Below are the code and all the weights of a small trained network. Each question names an input and a class and asks about switching units off, where a switched-off unit gives its printed mean instead of its output.

import numpy as np


def w(rows, s, z=0):
    codes = np.array(rows[::2]) - 128.0
    scale = np.full(codes.shape[1], s)
    scale[-1] = z or s
    return codes * scale


def norm(h):
    return h / np.sqrt((h * h).mean(-1, keepdims=True) + 1e-5)


def f(y):
    return y / 2 * (1 + np.tanh(0.7978845608 * (y + 0.044715 * y**3)))


def log_softmax(a):
    a = a - a.max(-1, keepdims=True)
    return a - np.log(np.exp(a).sum(-1, keepdims=True))


def net(x, mask):
    res = np.array(x, float).reshape(1, 6) / 4 @ E
    u = 0
    for l in range(4):
        y = f(norm(res) @ A[l][:, :-1].T + A[l][:, -1])
        res = res + np.where(mask[u : u + 10], y, B[l][:, -1]) @ B[l][:, :-1]
        u += 10
    return log_softmax(norm(res)[-1] @ U[:, :-1].T + U[:, -1])


A, B = {}, {}
E = w([
[111,118,77,110,48,115,158,240],'x0',
[103,77,133,150,117,109,121,115],'x1',
[193,188,254,186,155,131,190,193],'x2',
[172,73,129,137,169,228,120,152],'x3',
[112,131,126,126,147,129,111,143],'x4',
[108,111,152,112,117,133,112,145],'x5',
],0.0075)
A[0] = w([
[77,164,113,172,103,183,167,162,72],'L0N0',
[88,138,119,170,63,152,151,142,135],'L0N1',
[115,96,102,53,140,138,103,14,231],'L0N2',
[122,157,211,145,61,160,141,73,105],'L0N3',
[117,72,43,91,66,137,154,150,96],'L0N4',
[210,53,92,172,113,242,96,152,185],'L0N5',
[135,144,84,81,82,139,107,147,130],'L0N6',
[117,105,101,140,142,124,61,92,105],'L0N7',
[132,143,193,167,143,87,145,152,151],'L0N8',
[143,135,134,245,67,111,153,254,3],'L0N9',
],0.0087,0.0042)
B[0] = w([
[155,154,115,68,152,120,156,163,134],'L0N0',
[171,156,101,104,142,79,94,119,149],'L0N1',
[144,182,145,48,121,159,105,110,254],'L0N2',
[75,124,80,158,163,134,110,129,156],'L0N3',
[102,128,121,163,147,107,138,213,201],'L0N4',
[119,91,114,114,144,200,157,151,235],'L0N5',
[104,134,97,163,100,163,123,163,163],'L0N6',
[140,92,112,69,105,129,180,105,165],'L0N7',
[74,144,142,144,138,131,119,70,197],'L0N8',
[153,96,162,1,124,144,124,34,203],'L0N9',
],0.0093,0.0077)
A[1] = w([
[119,92,127,178,86,222,2,47,249],'L1N0',
[237,149,204,21,97,69,152,124,167],'L1N1',
[184,70,110,112,57,129,107,106,73],'L1N2',
[94,196,99,56,85,66,49,132,142],'L1N3',
[160,106,138,106,167,182,198,103,55],'L1N4',
[102,120,180,213,211,120,135,76,183],'L1N5',
[207,123,86,82,163,87,171,243,100],'L1N6',
[165,80,246,122,121,222,115,124,37],'L1N7',
[95,198,123,77,95,167,56,152,72],'L1N8',
[185,125,67,154,104,64,41,190,140],'L1N9',
],0.0073,0.0016)
B[1] = w([
[180,171,156,159,168,65,148,164,206],'L1N0',
[78,71,145,123,147,54,138,91,253],'L1N1',
[80,172,136,104,186,156,161,174,138],'L1N2',
[191,84,86,255,124,43,138,97,251],'L1N3',
[141,119,102,141,125,130,53,140,208],'L1N4',
[138,132,127,195,139,200,162,163,209],'L1N5',
[99,103,74,151,111,130,120,78,181],'L1N6',
[193,117,99,148,159,107,87,161,240],'L1N7',
[134,140,123,122,151,87,165,60,204],'L1N8',
[208,49,111,139,82,133,149,156,150],'L1N9',
],0.0087,0.0051)
A[2] = w([
[79,201,214,147,165,33,204,52,94],'L2N0',
[210,95,147,104,199,162,96,113,59],'L2N1',
[95,150,247,234,178,188,102,130,235],'L2N2',
[225,174,64,43,159,123,50,84,150],'L2N3',
[152,132,104,184,241,140,134,225,201],'L2N4',
[198,192,102,2,127,203,152,103,11],'L2N5',
[47,43,32,166,60,107,172,181,166],'L2N6',
[210,115,64,165,101,65,153,120,13],'L2N7',
[128,89,204,121,87,156,228,136,136],'L2N8',
[30,231,188,152,100,124,184,42,177],'L2N9',
],0.0072,0.0012)
B[2] = w([
[47,169,72,14,71,108,108,105,254],'L2N0',
[175,106,204,115,60,76,250,223,206],'L2N1',
[131,168,99,227,123,166,72,150,222],'L2N2',
[108,29,223,102,92,114,127,210,223],'L2N3',
[44,191,100,86,114,33,60,175,206],'L2N4',
[116,25,184,73,147,88,220,230,192],'L2N5',
[174,145,103,173,101,239,130,104,215],'L2N6',
[195,177,236,110,92,88,99,85,170],'L2N7',
[93,64,117,80,79,41,174,78,130],'L2N8',
[82,92,121,69,3,207,56,67,202],'L2N9',
],0.0052,0.0067)
A[3] = w([
[15,243,119,179,112,140,109,127,36],'L3N0',
[114,173,157,96,79,5,175,109,63],'L3N1',
[2,160,183,93,117,61,132,110,189],'L3N2',
[184,173,84,241,99,81,43,214,119],'L3N3',
[185,91,129,108,181,74,189,115,159],'L3N4',
[15,144,79,141,131,252,149,102,21],'L3N5',
[146,81,202,95,197,160,220,134,120],'L3N6',
[80,33,190,94,147,166,166,131,2],'L3N7',
[145,122,173,203,209,141,151,227,49],'L3N8',
[63,161,180,167,115,95,97,30,169],'L3N9',
],0.0077,0.0026)
B[3] = w([
[131,156,232,109,110,174,119,189,197],'L3N0',
[80,127,100,97,169,147,121,66,226],'L3N1',
[148,157,86,143,140,142,79,99,249],'L3N2',
[175,154,127,183,122,89,163,95,248],'L3N3',
[85,133,183,135,171,169,103,166,197],'L3N4',
[132,155,50,123,85,245,54,203,188],'L3N5',
[102,147,179,135,130,101,188,168,219],'L3N6',
[178,68,162,141,99,76,145,139,191],'L3N7',
[95,133,118,157,177,97,144,61,205],'L3N8',
[78,125,149,97,95,156,77,151,254],'L3N9',
],0.012,0.0053)
U = w([
[55,142,120,23,139,74,64,28,253],'0',
[135,56,220,38,191,109,206,223,242],'1',
[84,237,190,146,55,226,34,164,38],'2',
[172,191,160,251,221,118,163,167,64],'3',
[206,132,49,205,57,62,171,84,41],'4',
[147,117,26,100,96,239,120,217,56],'5',
],0.016,0.002)

Each question gives the input, the list of numbers given to net, and the class t.
The units are the neurons (one row each of A and B). Each row of codes is followed by its name. A weight is (code - 128) times the scale printed after its matrix; where a second scale follows, it is the last column's (A, B and U).
mask holds one flag per neuron, layer by layer. A switched-off neuron (its flag False) gives its mean, the last column of its row in B, instead of its output. The means were averaged over made-up inputs and are rounded, as every weight is.
A unit's drop is (log p(t) with every unit on - log p(t) with that unit switched off) / (log p(t) with every unit on - log p(t) with every unit switched off).
The circuit of an input: a set's keep is (log p(t) with only the set's units on - log p(t) with every unit switched off) / (log p(t) with every unit on - log p(t) with every unit switched off). Starting from the 12 units with the biggest drops (on a tie, the unit counted first), units are removed one at a time, each time the one whose removal leaves the highest keep (on an exact tie, the one counted first), for as long as the keep stays at least 0.8.
circuit, biggest first: the units of the circuit, biggest drop first
top k neurons: the k neurons with the biggest drops, biggest first
k most important neurons of layer l: the k neurons of layer l with the biggest drops, biggest first
drop of u: that unit's drop, to one decimal
input [6,-1,0,-6,7,8], class 4: circuit, biggest first -> [L1N3]
input [0,-8,3,3,-8,-2], class 3: top 3 neurons -> [L0N2 L0N7 L0N9]
input [1,-6,7,-1,-7,-2], class 0: top 2 neurons -> [L0N9 L0N5]
input [1,5,-7,0,0,-7], class 4: 4 most important neurons of layer 0 -> [L0N4 L0N9 L0N5 L0N2]
input [1,2,5,0,1,-6], class 0: top 3 neurons -> [L0N9 L0N5 L1N1]
input [-2,7,7,0,4,3], class 2: top 4 neurons -> [L0N8 L0N5 L1N3 L3N0]
input [8,-6,7,0,3,3], class 0: top 2 neurons -> [L1N1 L0N5]
input [-5,-5,5,1,3,2], class 3: top 2 neurons -> [L1N5 L3N3]
input [8,1,-1,0,-1,-8], class 4: top 2 neurons -> [L0N1 L0N5]
input [-5,-8,1,5,-5,7], class 3: top 2 neurons -> [L0N9 L0N7]
input [1,-6,-3,-7,-8,8], class 4: top 2 neurons -> [L1N3 L0N9]
input [-5,3,7,-1,8,1], class 2: top 2 neurons -> [L0N8 L0N5]
input [7,-2,3,-1,7,4], class 0: top 2 neurons -> [L0N9 L1N1]
input [7,-1,-8,0,7,-5], class 4: most important neuron of layer 0 -> [L0N5]
input [1,-8,-3,-8,0,6], class 4: top 2 neurons -> [L1N3 L0N9]
input [2,1,4,0,7,4], class 0: top 3 neurons -> [L0N9 L1N1 L0N5]
input [1,3,8,-3,-7,-2], class 0: top 2 neurons -> [L0N9 L1N1]
input [-7,8,-8,1,6,5], class 1: 2 most important neurons of layer 0 -> [L0N7 L0N8]
input [-5,-7,2,8,-4,7], class 3: drop of L0N9 -> 0.5
input [-4,5,1,7,5,-5], class 3: circuit, biggest first -> [L1N0]
input [6,-3,2,-3,-2,3], class 0: drop of L0N9 -> 1.3
input [-4,8,6,0,6,-6], class 2: drop of L0N8 -> 1.4
input [1,-5,4,6,3,0], class 1: drop of L1N3 -> 0.6
